Each row has a class, written after it.
[  9  32  -4 -20   4   9 -24 -12  -6 -15  19  -9 -15   5 -45  30 -30   7
  -6 -46  24  -6   1 -37   6 -73  -2  -7   3  46 -17   0 -17 -47 -21   3
 -21 -37   9] | Muz
[ 16  17  -1 -17  13   9 -30 -12  -8  -8  12 -19 -12  -7 -32  27 -15  -4
 -26 -46  32   3  -2 -20  -4 -93   8  -4   7  38   0  -2 -14 -47 -23 -12
 -15 -45  13] | liki
[ -8  23 -13 -15   5   5 -37 -23 -21 -34  22 -17  -3  -9 -34  22  -5   4
 -26 -22  30  28   4 -36  10 -85  -5 -23 -25  33 -17  13 -22 -40 -10  15
 -11  12 -32] | Muz
[  6  26 -12 -25  -2  -2 -31 -26 -37 -35  11 -14   1   4 -22  13  -8  -7
 -22 -30  43  25 -10 -32  -1 -93   8 -28 -15  20 -13   8 -15 -52 -10  13
  -6  -2 -28] | zum
[ 10  51   9  -6   2  15 -13 -15 -35  -6  22  -1 -18  25 -25  28 -13 -16
  -7 -39  40  24  -5 -29 -13 -57  -2 -10   4  43 -11   1  -5 -55 -24  12
  -6 -59 -34] | Muz
[-21  42 -21 -15 -10  11 -44 -19   1 -10  21  12 -38  17 -49   4 -33  -8
   8 -11  -9  -9 -36 -31  11 -95  -4 -29  -1  34 -20  17 -10 -36   8  19
 -32  12 -15] | Muz
[ 20  28   5 -27  13   6 -10  -3 -14 -29  10   1 -12  -2 -31  20 -24  -1
 -15 -45  33 -10  -7 -29  -1 -83  24  -9   9  29 -11  -1 -22 -47 -34  -9
 -13 -52  20] | kizi
[ 55  29  20 -36  -4  14  39 -49 -27  19   2 -18  10  22  25  -9 -12 -16
 -56 -52  26 -14  -3  -2  11 -20  38  -7  18   4  -8  20  28 -32  -7   6
  12 -14 -38] | vake
[ 15  24   0 -10  14  22  11 -61   0 -10 -14  -2 -33  16   1   6   1 -15
 -53 -41  25  -7  -2  -9  20 -27  20   0  -7  -4   1  29  34 -18 -24  -2
  19  30   0] | tukap
[ 20  35  -2 -22  10  -5 -15  10 -16 -22  31 -21  -5  -3 -23  28 -23  -5
 -21 -45  24   3   2 -18  -3 -89  25  -8  12  21  -1  -2 -24 -54 -25   5
 -16 -44  28] | bif
[  4  27 -12 -27   1   4 -26  -4 -10 -30  11  -8 -23  -3 -30  31 -15  -3
 -18 -53  23  -6 -13 -24   2 -80  15  -7 -16  32  -3  -6 -10 -43 -21   8
 -13 -54  13] | tukap
[  3  25 -12 -16   8  -6 -27 -18 -22 -34  19 -24 -12 -11 -27  26  -8  -9
 -29 -21  42  37   0 -33  -8 -98  19 -17 -10  27  -8  10 -12 -40 -18  17
  -7  -1 -25] | bif
[ 17  32  12 -29  16  17  11 -66   6 -10 -27  12 -20  19  -8 -10 -11  -5
 -45 -40  26 -19  -5 -25  25 -32  25 -12  -3  -5 -14  26   7 -10 -23 -10
  19  38  -5] | kizi
[ 13  26   0 -23   3   2  -1 -16 -15 -28   5  -1 -18  -5 -31  19 -30  -6
 -22 -41  31 -10  -9 -27  15 -72  18 -12  12  35 -14   9 -11 -50 -33   4
 -29 -37  10] | bim
[ 12  28 -11 -19  -3  -2 -44 -34 -33 -25   4 -13 -14   0  -8  23  -9  -6
 -23 -27  35  23 -17 -34  16 -96   7 -21 -22  15 -13  -3  -7 -49 -16  16
 -12 -30 -28] | vake
[ 64  27  19 -40  -1  11  56 -52 -25  13   2 -16  10  21  21 -13  -9 -18
 -49 -58  35 -13  -7  -6   4 -21  45  -7  25  10 -14  23  21 -25 -16  12
  11 -14 -31] | vake
[ 10  22   7 -29  10  23  37 -68   6  21  28 -10 -15  40 -12   7 -28  -6
 -45 -47  16  14 -13 -20  47   8   3  14  20  29 -13  41  24   3  -7  17
  35  41 -33] | Muz
[ 15  28  -4 -19   7  15  17 -70  -2  -8 -16  -1 -20  25   2 -10 -13 -19
 -41 -29  18 -15 -19 -26  33 -23  17  -5  19  -8 -10  38  18 -13 -15  -9
  15  46   5] | zum
[ 53  29  13 -19  11  22  46 -66   2   1 -18 -28  -4   6  -1   4 -15  -9
 -38 -65  39   6 -21   4  27 -10  24  18  27  17   1  33  39 -19 -19  18
  19 -10   0] | liki
[ 11  35 -11 -16   7   6 -18 -13  -8 -21  14  -3 -14   4 -43  27 -32   7
   4 -44  23   0  -3 -34   8 -70   8 -10   2  32 -19   1 -28 -43 -28  12
 -21 -41  14] | Muz
[  5  51   5 -14  -5   7 -18 -11 -48 -15  14  -2 -12  32 -11  12 -10 -28
 -15 -39  47  22 -30 -17 -24 -66  14 -16  10  28  -4   7  11 -58 -15  14
   2 -44 -42] | zum
[ 25  19  12 -29   5  19  33 -67   7   2   1 -19 -12  30 -10  -3 -22 -11
 -51 -58  19   5 -42  -8  34  -4  24  17  30  12  -6  37  28  -8  -3  24
  38  28 -19] | liki
[ 37  30  15 -25   7   4  44 -66  -7  -6  10 -17  -5  27  10   0 -30  -8
 -48 -46  26  17 -11  -9  38  -5  27   7  23   9 -12  37  20 -13 -13  26
  30  27 -11] | bif
[ 36  36   6 -17   6  22  19 -51  -6   2 -21  -2 -15  26   7   2 -14 -18
 -45 -34  25 -16  -6 -18  34 -28  22  -7   7  -7 -10  32  13 -17 -25  13
  13  39  -5] | popir
[ 20  33  -4 -21  11  -4 -18   0 -17 -11  28 -16 -11  12 -22  30 -23  -9
 -29 -39  26   0   1 -28  -1 -88   7 -15  11  24  -4  -7 -31 -43 -21  -4
 -22 -39  14] | bif
[ -13   22   -2  -37    4    1  -48  -14  -21  -24   10  -10   -9  -16
  -35   16    0    1  -30  -30   35   23    2  -39  -11 -114   16  -24
  -32   30   -8   -1  -20  -42  -10    0    0   -4  -43] | kizi
[ 23  33  10 -20   6  16  32 -68  -5 -11 -24   2 -24  16 -11 -12  -7 -16
 -52 -38  30 -13 -13 -17  31 -26  21 -10  13  -5  -9  40  28 -19 -26  13
   5  55 -12] | bim
[ -3  27  -4 -13   3   3 -18 -21 -33 -32   7 -12 -20  -2 -26  19  -7 -17
 -35 -25  36  24 -11 -27   2 -88   2 -30 -12  17 -11  11   1 -59 -21  27
 -17   1 -50] | bim
[ 26  23   0 -17  10  16  19 -70  -3  -6 -21  -5 -26  19   2  -2 -25 -15
 -35 -28  16 -18 -13 -23  36 -23  31  -4  14 -15 -14  36  31  -8 -31   1
  11  28   2] | vake
[ 18  31   0 -20   4  19  34 -71   1   2 -18  -1 -36  18 -14   2 -14 -18
 -46 -35  23 -15 -17 -20  38 -29  10  -2   7  -5  -8  33  25 -26 -20  13
  13  52 -17] | bim
[   2   29  -18  -23  -17    7  -54  -24  -15    0    0    2  -35   17
  -28   11  -38   -9    3  -11   -2  -24  -38  -32   11 -103   10  -23
   -4   37  -21    6   15  -30    2   12  -28  -12  -10] | vake
[  3  40  14  -7  -3   6   2 -12 -50 -14  23   2  -5  27 -19  11 -15 -26
  -7 -35  41  22 -25 -26 -27 -58  24 -10  20  41 -14  18  14 -62 -21   8
   4 -44 -43] | zum
[ 46  31  19 -39  -3  18  38 -23 -21  28  13 -15  11  29  13  -3 -12 -20
 -58 -51  18 -20   7  -2   3 -36  28 -13  11   7  -6  18   5 -40  -4  20
  16  19 -46] | popir
[ -13   35   -9  -29   -8    8  -53  -14   -8  -25   -3   18  -31    9
  -43  -10  -17  -10   -7  -12    5  -16  -35  -30  -11 -107   23  -34
   -6   31  -17   13    2  -27    2    9  -24   14  -19] | kizi
[ 17  13 -15 -23   2  -3 -28 -22 -35 -32  14 -19  -5  -3 -14  19  -8  -5
 -30 -21  34  22 -14 -35  12 -89  20 -21 -10  11 -15   8 -16 -33 -20  17
 -10 -13 -23] | vake
[ 44  38   5 -33  -1  14  31 -50  -3  -1 -20 -17 -14  10   7  -1 -13  -3
 -34 -72  27  -9 -21   7  17 -21  47  16   5   8   4  25  35 -19 -15  25
  25 -14  13] | tukap
[ 49  27  11 -14  10  20  34 -68   0   3 -27 -19  -8   9   3  -2 -19  -6
 -36 -53  23  -6 -14   1  27 -13  21   9  25  13  -7  29  27 -16 -20  16
  17   3  10] | liki
[ 20  29   5 -13  11  20  22 -59   3   4 -14   1 -25  16   2  -1 -10 -21
 -43 -30  21  -5  -1 -22  38 -35  18  -3  13  -6  -3  38  20 -16 -32   2
   9  44  -6] | popir
[ 39  32   4 -35  -1  13  48 -47  -8  11   9 -22  18  14   9  -9   3 -10
 -51 -57  28   2 -10  -9   5 -13  25 -10   7  17 -10  20  -1 -26   6  22
   8   6 -56] | Muz
[ 16  19  -9 -27  10   3  -1  -2  -9 -18  19  -8 -13 -12 -25  25 -18  -5
 -16 -34  21  -5 -12 -32   9 -89  18  -5   6  26  -5  -3 -33 -46 -25 -14
 -12 -54  14] | kizi
[ 19  22   2 -24   1  10  67 -82   0  14   7 -10 -30  21   9   8 -30 -18
 -46 -45  23  21 -38 -11  63  -3   9  15  21  10  -5  38  30 -23 -14  30
  29  23 -42] | bim
[ 45  42  10 -30  -3  16  43 -61 -12  11 -22 -12 -15  13   9  -5 -20 -12
 -46 -53  32  -8 -20   3  35 -16  27   5  20   6  -3  30  35 -27 -13  25
   8   6 -13] | bim
[  0  46  10 -15  -2   7 -15  -7 -51 -25  15  -8  -8  22 -16   6 -13 -30
 -14 -32  39  23 -17 -23 -26 -71  24 -21  18  20  -2  17  13 -57 -20   4
  -6 -46 -36] | zum
[ 24  50  21 -12  -1  11 -20 -16 -55 -23   0   0  -6  34 -16  12 -21 -20
 -12 -41  40   9 -24 -29 -15 -52  36 -19  16  24 -18  11  24 -46 -30  18
  -9 -66 -31] | vake
[ 43  46  17 -32  -1  20  48 -43 -13  10  12 -15  12  22   1  -5  -7  -8
 -47 -60  33  -4  -2  -5   7 -12  23  -9   8  13 -10  24   5 -37   2  17
  12   1 -45] | Muz
[  5  47  12 -12   0  -1 -12  -3 -39 -12  19  -9 -21  29 -20  19 -19 -25
 -19 -32  36  21 -10 -24 -34 -65  15  -7  12  34  -8   4   3 -44 -23  17
   3 -37 -36] | bif
[ 42  37   9 -35  -8   6  42 -63  -4   3 -34 -20 -18   0  13 -14 -22  -9
 -32 -55  16  -7 -18   2  31 -24  37   6  21  -2   0  25  31 -29 -19  32
  11   6   1] | bim
[ 21  26   3 -25  10   4  40 -72   1  17  11 -27 -15  23  15  11 -22 -15
 -46 -43  19  29 -13 -15  44 -11  16  16  15  13   2  30  24  -4 -17  18
  37  28 -19] | bif
[ 32  24   7 -28   7   8  50 -62  -1   9  24 -25 -10  28   5   8 -23 -14
 -52 -43  21  20 -20 -11  42  -5  18  17  27  16  -4  36  26  -6  -8  25
  35  33 -15] | bif
[ 56  42   9 -28  -3   6  33 -59   1  -4 -15 -23 -18  12   8  -6 -16 -10
 -31 -46  23   1  -9  -4  20 -24  37  11  28   7  -1  24  26 -13 -18  28
  22  18  26] | bif
[ 55  33  16 -25   2  20  36 -54 -16  14 -18 -20   1  16  14   0 -14 -12
 -38 -49  33   7  -1  -7  35 -21  29  10  16  14  -5  36  33 -17 -22  22
  19   6  -7] | popir
[ 23  28  11 -29   4  10  49 -78  -8  13  -2  -3 -21  30  11  -4 -25 -15
 -54 -51  28  15 -27  -6  51  -3  18   6  22   8  -8  37  29 -16 -17  26
  24  26 -36] | bim
[ 10  44   7  -9   1  14 -17  -5 -36 -17  28  -7 -16  20 -28  19  -7 -17
 -11 -35  35  29  -4 -26 -18 -64   9 -15  11  31  -6   4  -6 -53 -23  15
  -9 -51 -29] | Muz
[ 20  24  15 -32   4  12  53 -62  -7  21  12 -12 -19  30   6   1 -31 -15
 -55 -54  19  12 -21  -1  46  -5  18   9  25   6  -2  35  34 -27 -13  27
  28  24 -40] | bim
[  -6   45  -16  -18  -13    0  -55  -18   -9  -23    5    1  -31   10
  -32   -3  -23  -16  -14   -4    4   -6  -35  -25   -3 -106   16  -30
    5   35  -13   17    9  -26   10   17  -34   18   -7] | bif
[ 19  23   4 -15   8  13  32 -74   2 -10 -24   1 -30  15 -10 -10  -8 -15
 -50 -33  21  -7 -14 -22  41 -21  17  -6  16 -11  -9  40  28 -15 -26  12
   5  57  -9] | bim
[ 16  27  -4 -23   8   2 -14 -11 -29 -18  23 -11   1   8 -21  20 -16  -9
 -16 -42  36  12  -5 -28   9 -85   5 -14  11  30  -8   8 -15 -49 -21 -11
 -20 -48  10] | zum
[ 31  48  16  -7  -1  15 -11   7 -52  -7  17  -6  -6  22  -7  26  -8 -27
 -19 -34  40  23  -3 -19 -11 -73  19 -18   8  26  -5   3  -2 -65 -29  21
  -7 -56 -32] | popir
[ 13   7  -8 -29   5   7  54 -76   7  11  19 -15 -18  36   6   3 -35 -17
 -36 -44  12  12 -39 -19  49   3  11  15  34  14 -10  37  27  -6  -9  21
  38  36 -26] | zum
[ 18  25  -5 -18  10  19   3 -65  10   2 -21  -2 -45  25   1  13 -14  -9
 -44 -52  22 -11  -7  -7  20 -25  17   6  -9   0  -3  16  33 -16 -19  13
  28  24  -2] | tukap
[ 25  30   5 -20   5   9 -17   1 -21  -8  21  -3  -1   3 -29  30 -27  -3
 -19 -44  33  -5   6 -30  13 -86  10  -8   5  44 -13   6 -14 -54 -31   5
 -23 -38   8] | popir
[ 37  35   7 -40   0  18  39 -32 -14   7   5 -17  -8  17   4   1   1 -17
 -56 -68  26 -16 -11   2 -13 -29  40   0   0   6   0  17  21 -33  -2  22
  26   0 -31] | tukap
[ 36  38   4 -12  10   9  19 -68   1 -15 -27  -9 -22  19   1  -6  -9 -17
 -40 -31  31   0  -1 -19  18 -27  31  -7  15  -8  -6  32  22  -7 -25   6
  10  36   9] | bif
[ -6  24 -15 -28  -5  -4 -13 -21 -30 -30   4 -23  -6 -25 -28  19  -8  -8
 -39 -27  41  22 -19 -31   8 -96  17 -23 -24  20  -5  13 -14 -53  -9  23
 -17   1 -57] | bim
[ 52  34  21 -35  -7  18  45 -30 -19  27  16 -15  17  24  21  -5  -4 -19
 -64 -53  27  -9  -5   2  17 -28  25  -8  15  14  -2  22  15 -42   4  18
  10   8 -49] | popir
[ 57  28   6 -21   4  19  36 -70   5   7 -24 -25 -12   6   5   2 -16  -8
 -34 -62  36   5 -21   6  23 -18  24  18  25  19   1  21  33 -21 -15  21
  20 -15   2] | liki
[ -20   32  -22  -18   -9    4  -43  -17  -14  -13   18   10  -29   22
  -30   -2  -28  -21   -5  -10    3  -10  -44  -25   -2 -102    5  -33
   10   32  -15   16    5  -40    6    9  -29   12  -21] | zum
[ 30  19  14 -28   4  15  44 -74  -2  14  11  -7 -15  23  11   5 -27 -11
 -47 -45  29  22 -11 -18  61 -16  14  18  20  27 -11  43  25 -10 -22  21
  32  31 -21] | popir
[ 53  36   7 -33  -3  14  42 -42 -16   9  -5 -13  -3  17  24  -4   2 -18
 -54 -70  27 -14 -10  14  -8 -25  36  -2   3   9   0   9  22 -42  -2  21
  15 -25 -26] | tukap
[ 25  18  -5 -25   6   4 -19  -9 -23 -18  19 -11 -14   3 -14  20 -28  -7
 -22 -33  23  -9  -5 -25  16 -83  21 -12  16  17 -11   4 -12 -36 -31  -8
 -23 -50  23] | vake
[ -13   24  -24  -15    6    5  -30   -2  -26  -34   21  -17  -24  -13
  -25   29   -1  -16  -26  -30   18   19  -20  -19  -10 -100   17  -15
  -25   10    3    7   -6  -56  -13   20   -6  -23  -24] | tukap
[  13   24  -11  -21   -2    5  -31   -1  -27  -20   17  -17   -4    0
  -28   31  -12   -6  -25  -28   36   19   -8  -35    8 -103    6  -19
  -20   26  -12    5  -22  -53  -12   24  -13   -9  -30] | popir
